Each row is followed by its group, which names the range that a hidden value of the row falls in. A new part has a new value, new ranges and new names.
29; -42; 21; 46; -20; -61; -10; -8; -72; -101; 79; 19; 5; -47; 4; -12; 71; -18; -23; -12; 2; 1; -1; 22; 6; -8; -86; 47; 13; -75; -23; 4; -63; -71; -38; 22; 101; -52 : (77)
-93; 91; 17; -6; -43; 37; 55; -46; -17; -57; 11; 3; 12; 10; -106; 5; -116; -10; 45; 3; -108; 167; 121; 5; -30; 35; -58; 11; 48; -35; -4; -61; -3; 15; -61; -8; -5; 95 : (71)
60; -41; 19; 22; 1; -47; 10; -24; -33; -14; 50; -20; 11; -5; 50; 20; -5; -4; -39; -4; -54; -37; 1; 4; 77; 13; -1; -17; 56; 41; -73; 3; -34; -59; -40; -16; 60; -17 : (84)
-155; 138; 45; -20; -118; 12; 18; 14; -13; -47; 24; -59; -22; 63; -114; 42; -101; -72; 34; 68; -56; 162; 28; 17; -88; 90; -59; 42; 121; -59; -13; -93; -58; 10; -76; 1; 17; 63 : (83)
-72; 132; -111; -148; -15; 107; 309; 105; -138; -96; 59; -113; 163; -44; -117; 65; -1; -30; 193; 7; -157; -103; 16; 116; 89; -2; -36; 107; 37; -1; 198; -108; -136; 29; -161; 21; 15; 95 : (85)
-110; 99; 42; -113; 58; -80; 126; 110; 34; -8; 48; -13; 36; -78; -99; 64; 52; -7; 112; -80; 29; -23; 54; -107; 69; 41; -21; -36; 93; -199; -45; -70; -68; 42; 0; 146; 9; -16 : (83)
113; -99; -30; 83; -71; 13; -12; -83; -80; -120; 40; 95; 11; -43; 60; -86; 39; 12; -34; -21; -91; 54; -23; 106; -31; -72; -82; 51; -100; 19; -28; 20; -27; -106; -98; -99; 99; 14 : (77)
60; -43; 28; 24; 84; -44; -7; -21; -95; -104; 2; 9; 39; -37; 12; -23; -62; 45; 57; -43; -29; -25; 95; -40; 46; -10; -13; -41; 150; 0; 14; 69; 45; -19; -6; 19; 104; 13 : (77)
-52; 65; 31; -68; 5; -119; 56; 82; 52; -4; 37; 65; -12; -78; -70; 20; 56; -16; 22; -81; 43; 34; 21; -99; 74; 11; 0; -96; 8; -191; -119; -40; -6; -20; 15; 85; 43; 8 : (71)
-6; -22; 47; 23; -19; -69; -35; -44; 58; -7; 48; 55; -40; -28; -10; -9; 24; -2; -56; -26; 6; 91; 36; -62; 14; 7; -47; -36; -10; -113; -132; -19; -40; -49; -7; 49; 25; -37 : (81)
-67; 9; 89; -98; 36; -59; -8; 55; 126; 60; 11; -75; -21; 24; 16; 58; 7; 7; 74; 4; 69; -47; -48; -149; -12; 72; 24; -43; 219; -140; -111; -39; -138; 40; -22; 161; -7; -111 : (85)
-99; 51; 19; -87; -31; -1; -25; 10; 71; -17; 9; -81; -26; 66; -89; 23; -76; -22; 30; 108; 66; 72; 2; -106; -32; 49; -9; -36; 185; -164; 12; -25; -116; 3; -49; 170; 13; -46 : (66)
72; -60; -76; -54; -161; 57; 30; -20; 69; -11; 12; 48; -12; 21; 62; -65; 53; -19; -13; 53; -51; 32; -189; 80; -49; -65; 0; 10; -102; -42; -62; -45; -150; -101; -171; -40; 36; -7 : (66)
-68; 65; 18; 21; 1; 24; 39; -47; -93; -121; 12; -2; 34; -10; -107; -9; -121; 6; 67; -5; -92; 135; 158; 12; -28; 24; -78; 26; 96; -29; 59; -16; 28; 15; -43; 2; 45; 88 : (84)
141; -170; 3; 102; -20; -41; -106; -102; -19; -142; 21; 176; -27; -83; 73; -143; 88; 56; -37; -64; 16; 78; -8; 8; -69; -109; -102; -1; -103; -115; -77; 79; -10; -113; -41; -21; 122; -53 : (69)
32; -51; 69; 26; 75; -135; -98; 12; -19; -133; -19; 136; -32; -94; -27; -84; 11; 52; 54; -104; 108; 68; 80; -133; -28; -37; -40; -109; 103; -212; -68; 94; 84; -30; 56; 88; 140; -22 : (69)
-60; 44; 26; 78; -81; -26; -73; -52; -112; -143; 53; -33; -28; 44; -99; -5; -89; -59; -56; 99; -10; 151; 81; 28; -51; 45; -102; 44; 103; -52; 47; 5; -7; -63; -35; 9; 103; 24 : (77)
15; -12; -17; -12; -164; -10; 2; -11; 73; 32; 64; 1; -42; 38; 41; 4; 64; -66; -93; 70; -32; 42; -149; 51; -4; 4; -20; 15; -77; -39; -125; -76; -150; -102; -115; -28; 22; -36 : (78)
214; -150; -207; 113; -151; 122; 156; -184; -159; -68; 224; -51; 98; -10; 77; -2; 142; -64; -265; 150; -240; -83; -56; 304; 226; -115; -127; 196; -385; 212; 90; -57; -221; -243; -203; -139; 24; -32 : (84)
-50; 52; 50; -32; 107; -35; 82; 27; -78; -68; 22; -49; 64; -43; -63; 47; -70; 30; 116; -62; -51; -23; 145; -63; 59; 45; -24; -10; 191; -34; 29; -2; 10; 50; -1; 70; 43; 27 : (84)
-58; 12; 92; 20; 163; 35; -2; -47; -136; -175; -50; -44; 75; -17; -67; -18; -189; 93; 226; -62; -65; 50; 239; -76; -96; 43; -74; 36; 343; -12; 126; 64; 61; 111; -4; 65; 71; 44 : (69)
-213; 201; 58; -307; 283; 152; 432; 171; 57; -121; -240; 248; 222; -297; -175; -104; -108; 264; 785; -535; -221; 102; 291; -139; -204; -69; -15; -45; 153; -261; 63; -109; 137; 387; -81; 54; -99; 299 : (85)
19; -59; 9; 87; -139; 58; -49; -154; 21; 39; 114; -121; -33; 124; 63; 51; -29; -65; -184; 172; -116; 64; -48; 92; 1; 56; -75; 117; -8; 124; -75; -75; -195; -99; -121; -44; -27; -77 : (71)
-188; 220; 30; -67; 21; 9; 137; 80; -144; -153; -28; -25; 70; -32; -222; 33; -180; -15; 211; -54; -94; 141; 207; -12; -35; 70; -47; -3; 208; -77; 124; -52; 97; 93; -27; 17; 60; 192 : (81)
-128; 111; 35; -54; -95; 128; 105; 9; -38; -44; -19; -97; 50; 72; -34; 38; -130; -22; 181; 27; -178; 82; -10; 94; -158; 80; -50; 128; 174; 73; 39; -120; -109; 76; -166; -74; -16; 90 : (78)
-80; 48; 65; 61; 6; -8; -75; -33; -151; -211; -7; -17; 6; 17; -112; -34; -138; -1; 91; 34; -4; 144; 147; -12; -129; 42; -111; 48; 231; -78; 109; 45; 43; 12; -19; 32; 128; 44 : (69)
-117; -48; 155; 91; -282; -83; -181; 46; 8; 59; 272; -365; -123; 224; 148; 215; 246; -242; -246; 335; 129; -153; -403; 121; -163; 229; -170; 357; 217; -12; -124; -169; -538; -135; -142; 97; 67; -414 : (78)
29; 24; -54; -28; -118; 25; 99; -11; 14; -5; 24; 61; 16; -19; 4; -22; 4; -25; -11; -17; -130; 65; -53; 83; 34; -34; -2; -17; -121; 17; -80; -70; -40; -71; -118; -100; 19; 92 : (83)
-102; 53; 80; -126; 38; -72; 36; 95; 135; 22; -13; 22; -16; -48; -42; 18; 36; 22; 142; -84; 79; 17; -16; -162; -41; 37; 4; -69; 144; -245; -116; -54; -85; 61; -11; 162; 0; -54 : (85)
-14; 47; 36; -22; 43; -37; 70; 44; -99; -74; 7; -28; 52; -27; -23; 29; -67; 8; 102; -54; -70; -28; 65; -5; 37; 36; 1; -14; 164; 20; 7; -2; 28; 15; -33; -11; 81; 61 : (84)
1; -46; -8; -51; -18; 72; 4; -81; 85; 33; 25; -103; 7; 81; 19; 19; -67; 14; -5; 112; -38; 6; -17; -43; 3; 23; -4; 14; 118; -10; -7; -29; -172; -13; -103; 102; -38; -72 : (66)
-6; 37; 41; -10; 22; -9; 48; 2; -73; -5; 21; -116; 42; 52; 15; 75; -123; -11; 35; 29; -107; -47; 50; 2; 69; 77; 32; -9; 214; 127; -11; -15; -13; 8; -50; -26; 40; 39 : (81)
-70; 73; -51; -134; 17; 43; 137; 38; 26; -51; 2; -12; 60; -32; -120; -2; -39; 17; 128; 1; -22; 32; 56; -57; 36; -18; -10; -34; 59; -156; 71; -43; -77; 26; -77; 129; -3; 40 : (66)
-21; -72; 55; -73; 56; 93; 47; -41; 67; 46; 39; -182; 52; 72; 91; 69; -13; 43; 113; 62; -60; -124; -48; -37; -51; 64; -28; 122; 240; 27; 5; -58; -267; 63; -125; 129; -58; -154 : (66)
153; -139; 4; 54; 102; -25; -22; -113; -27; -23; 29; 3; 33; -18; 95; -22; -45; 69; -51; -17; -66; -63; 87; -45; 130; -36; 13; -60; 64; 79; -51; 80; 4; -59; -13; 14; 50; -37 : (77)
-208; 178; 215; -284; 101; -345; 46; 475; 164; 5; -86; 143; -57; -203; -61; 41; 228; 4; 387; -332; 342; -129; -190; -333; -114; 82; 96; -216; 335; -565; -266; -47; 12; 142; 109; 261; 160; -80 : (85)
157; -152; -14; 57; 34; 17; 4; -163; 45; 86; 88; -64; 21; 38; 139; 33; -15; 32; -160; 55; -125; -75; 26; 1; 177; -13; 15; -12; -26; 163; -114; 7; -110; -91; -60; -10; -35; -81 : (81)
-180; 171; -6; -141; -53; 81; 132; 104; -66; -122; -33; -79; 62; 24; -160; 21; -113; -25; 248; 31; -47; 76; 16; 13; -128; 55; -40; 60; 222; -122; 149; -81; -80; 83; -126; 70; 41; 96 : (66)

Part 2:
-482; 599; -475; -504; -592; -511; -198; -381; 356; 162; 39; -668; 108; -224; -42; 30; -211; 341; 246; 33; -169; -315; -250; -54; 269; -462; -112; 310; 347; 71; -367; -258; -73; -134; 28; 124; -3; -311 : <68>
248; -115; 348; 97; -122; 95; -198; 216; -245; -27; -162; 98; 7; 211; 42; -85; 38; 122; -336; -100; -126; -30; 23; 160; -169; 75; 134; -26; 22; 24; 43; -86; 169; -77; 82; 39; -271; 191 : <59>
0; 125; 117; -119; -413; -294; -255; 14; -93; 98; -139; -63; 33; 370; -30; -97; -68; 267; -8; -175; 72; -160; -112; 180; -70; -131; 235; 171; 114; 47; -23; -193; 164; -120; -1; 232; -133; 214 : <56>
51; 91; -8; 145; 130; -1; -189; 201; 94; -221; -148; 274; 26; -44; -35; 137; 158; -18; -186; 126; -59; 188; 27; 32; 43; 49; -35; -95; 302; -21; -81; 32; 36; -161; 63; 168; -221; 124 : <59>
166; -39; 106; 124; -16; -85; -123; 135; -14; -52; -194; 440; -2; 298; -89; 33; 177; 110; -99; 94; 123; -46; 36; 127; -42; 25; 183; 94; 141; -66; -129; 48; 196; -26; 0; 235; -77; 67 : <68>
26; 44; -182; 98; 85; -110; -27; 88; 48; -60; -77; -22; 80; -268; 69; 26; 154; -107; -60; 152; -68; 17; 38; -286; -196; -192; -96; 42; 136; -6; -255; -18; -122; -87; 83; 22; -124; -112 : <70>
-151; 33; 276; -454; -755; -46; -18; -215; -198; 464; -161; -545; 140; 83; 77; -350; -199; 226; 44; -290; -83; -410; -58; 229; -77; 10; 203; 62; 3; 34; 119; -87; 106; 309; 77; -278; 288; -27 : <64>
-75; 48; -164; 188; -24; -353; -110; 84; -70; 274; 49; 173; 106; 167; 168; 4; 130; -405; 2; -273; 87; 231; -97; -337; -409; -386; 193; 97; -42; -138; -61; -68; -241; -198; -51; 120; 13; 200 : <70>
110; -74; -307; 396; 276; -407; -2; 181; 218; -73; -119; 333; -125; 35; -17; 57; -38; -121; 77; -95; 229; 94; -43; -317; -357; -307; 121; 154; -89; 38; -350; 109; -218; 12; -60; 261; -125; 150 : <66>
253; 425; -54; 499; 250; -47; -344; 90; 106; -544; -106; 368; 28; 9; -67; 200; 44; -292; -47; 300; -143; 548; 52; 82; 70; -34; -205; 1; 475; -47; -141; -235; 46; -473; 169; 509; -586; 514 : <64>
142; 46; 225; 75; -169; 53; -98; -2; 22; -6; -183; 68; -57; 166; -50; -104; -256; 84; -78; -131; -88; -25; 10; 294; 38; 107; 93; -12; 47; 21; -11; 49; 102; 193; 110; 36; -91; 231 : <64>
-517; 645; -283; -579; -683; -271; -232; -419; 293; 251; 123; -871; 124; -265; 48; -41; -454; 232; 105; -175; -428; -207; -252; 99; 385; -353; -187; 128; 289; 61; -149; -231; -128; -38; 147; -93; -40; -195 : <59>
-38; -193; 161; -203; -204; 177; 191; -131; 198; 473; -46; 57; -139; 148; -16; -156; -452; 173; -167; -351; -183; -386; -18; 262; 176; 49; 181; 3; -342; -78; -133; 473; -20; 758; 85; -393; 350; -352 : <63>
199; 211; 253; 23; -537; -296; -259; -141; -247; 87; -187; 49; 73; 585; -67; -181; -37; 159; 134; -57; 129; -135; -60; 303; -146; -123; 295; 334; 139; -29; -34; -360; 317; -170; 23; 381; -140; 369 : <68>
232; 120; -168; 472; 542; 65; -177; 319; 164; -574; -119; 300; -10; -371; 4; 225; 152; -240; -220; 333; -165; 435; 123; -221; -64; -14; -307; -163; 338; 39; -232; 5; -127; -310; 178; 245; -554; 208 : <70>
-57; 122; -295; 230; 197; -314; -232; 189; 303; -73; 36; 193; -144; 27; 3; 223; -127; 24; -230; -193; -127; 168; -190; -169; -61; -342; 32; 90; 2; 24; -302; 27; -205; -209; -63; 223; -331; 50 : <64>
293; -193; 272; 160; 20; 112; -77; 217; -177; -63; -237; 381; 15; 188; -34; -32; 254; 94; -250; 130; 28; -77; 112; 111; -160; 134; 153; 17; 81; -50; -77; 45; 226; 14; 45; 81; -110; 26 : <59>
439; -149; -96; 685; 566; -122; -81; 345; 112; -358; -175; 784; -160; 144; -78; 189; 185; -165; -188; 187; 120; 261; 80; -177; -299; -110; 64; 115; -3; -42; -376; 105; -15; -152; -20; 395; -382; 187 : <63>
47; 121; 133; -101; -133; 130; -184; 49; 13; -72; -72; -83; 28; -42; -1; 10; -75; 177; -270; 43; -294; -69; 5; 172; 168; 34; -80; -47; 180; 15; -76; -19; 111; -20; 166; -20; -250; -58 : <59>
-117; 26; -27; -121; -135; -246; -298; 247; 10; 50; -24; -46; -5; 154; 50; 68; 10; 259; -285; -246; -73; -55; -156; -41; -57; -197; 138; 5; 74; 72; -47; -65; -17; -227; -22; 118; -269; 47 : <56>
140; -272; 538; -134; -276; 108; -309; 405; -517; 169; -110; 11; 118; 396; 165; -144; 204; 179; -519; -327; -88; -75; -4; 127; -268; 95; 289; -164; -19; 15; 329; -120; 199; -198; 70; -68; -255; 237 : <56>
-122; -4; -230; 167; 110; -309; -151; 243; -22; 147; 52; 87; 88; -52; 194; 86; 198; -319; -163; -237; -3; 257; -106; -445; -403; -370; 93; -15; 7; -62; -77; -46; -305; -294; -51; 60; -117; 114 : <70>
98; -126; 434; -10; -286; 45; -262; 260; -326; 125; -148; -124; 36; 245; 131; -171; -87; 67; -346; -427; -122; 56; -52; 180; -257; 92; 223; -162; -24; 73; 296; -119; 60; -78; 58; -68; -212; 432 : <64>
99; -91; 199; -212; -525; -343; -155; 13; -149; 207; -208; -125; -55; 496; -75; -220; -138; 576; -11; -218; 173; -530; -110; 214; -164; -149; 373; 318; -107; 127; -142; -144; 269; 94; -41; 174; -65; 23 : <56>
648; -515; 539; 596; 456; 387; 8; 509; -416; -185; -242; 744; -11; 275; 93; -117; 229; -351; -400; -7; 75; 272; 302; 9; -458; 304; 154; -244; -151; -86; 143; 214; 110; 106; 183; 13; -273; 424 : <66>
-137; 418; -334; -181; -446; -426; -110; -312; 9; 96; -57; -390; 220; -195; 19; -39; 219; 52; 260; 319; -40; -231; -79; -246; -145; -445; -67; 416; 334; -35; -407; -409; 28; -296; 21; 197; -13; -253 : <64>
291; 66; -45; 245; 58; -35; 42; -127; -35; 85; 53; 207; 17; 141; 46; -68; -103; -219; -8; 118; -127; -68; 84; -134; -151; -303; -32; 270; -143; -149; -374; -10; -12; 87; 194; 98; -170; -138 : <66>
42; 322; -25; -42; -166; 30; -138; -121; 52; -135; 26; -531; 49; -284; 87; -125; -434; -31; -29; -19; -383; 12; 14; 0; 76; -164; -303; -21; 123; 112; -135; -163; -116; 6; 337; -37; -411; 120 : <66>
94; 102; -82; 210; -23; -272; -144; 41; 132; -54; -161; 345; -56; 238; -99; 68; 30; 51; 23; 14; 119; 34; -60; 53; -81; -136; 164; 191; 124; -34; -233; -22; 65; -78; -57; 320; -100; 144 : <59>
-48; -299; 122; -294; -321; 43; 235; -94; -2; 545; -86; -197; -33; 19; 67; -273; -248; 206; -97; -304; -65; -544; -1; 13; -126; -66; 211; 73; -360; -11; -153; 321; -46; 664; 57; -440; 390; -424 : <70>
62; 223; 272; -185; -314; 289; -171; -92; -151; -19; -39; -395; 144; -167; 89; -127; -158; 34; -235; 58; -460; -42; 64; 214; 159; 78; -198; -101; 223; 1; 49; -152; 107; -7; 304; -166; -257; 11 : <64>
71; 86; -136; 114; -19; -163; -58; 9; -90; 62; 2; -22; 128; -93; 118; -26; 155; -211; -34; 94; -79; 24; 20; -305; -284; -309; -36; 150; 61; -77; -240; -138; -99; -168; 95; 67; -142; -70 : <70>
64; -175; -28; 189; 68; -249; -67; 239; 56; 58; -224; 522; -49; 261; -63; 69; 255; 55; -83; -62; 271; -12; -36; -49; -236; -52; 313; 88; 43; -52; -144; 141; 48; 4; -153; 202; 80; 68 : <59>
149; 104; -28; 109; -4; -9; -59; -4; 45; -106; -59; -137; -6; -151; 34; -61; -191; -10; -78; 51; -201; -33; 38; -63; -67; -140; -135; 57; 38; 51; -236; -44; -57; 37; 193; 24; -279; 11 : <70>
271; -94; 185; 35; -425; -202; 151; -197; -205; 184; -317; -103; 46; 213; -43; -394; -116; 90; 346; 11; 284; -396; 106; 80; -375; -50; 238; 301; -88; 43; -172; -87; 168; 365; 84; 62; 196; 131 : <66>
-302; 365; -178; -207; -303; -258; -252; -82; 262; 65; -6; -279; 11; -37; -3; 58; -273; 141; -17; -219; -179; 26; -195; 99; 207; -190; -18; 11; 232; 54; -72; -69; -101; -79; 41; 86; -117; 92 : <59>
-116; 410; -233; -19; -131; -196; -207; -96; 356; -233; -64; -424; -77; -298; -43; 34; -463; 163; 32; -52; -272; 43; -121; 61; 188; -176; -231; 26; 236; 184; -240; -112; -149; -43; 152; 125; -361; 152 : <63>
-164; 107; 34; -93; 57; 247; -50; 59; 351; -40; -94; 56; -56; -215; -38; 74; -300; 11; -206; -125; -269; 122; 12; 257; 399; 229; -125; -325; 191; -5; 39; 372; -96; 340; 167; -199; 23; 7 : <64>
-192; 320; -259; -55; -168; -215; -60; -190; 297; 79; -33; -129; 26; -137; -19; 25; -206; -62; 142; -33; -101; 20; -88; -20; 114; -207; -61; 92; 184; -28; -220; 17; -140; 76; 65; 58; 42; -23 : <63>
402; -349; 161; 463; 450; -85; -224; 605; -56; -351; -263; 842; -147; 397; -98; 171; 333; 179; -389; 63; 249; 118; 71; -2; -245; 89; 252; -31; 42; 33; -133; 142; 179; -206; -65; 402; -417; 252 : <56>
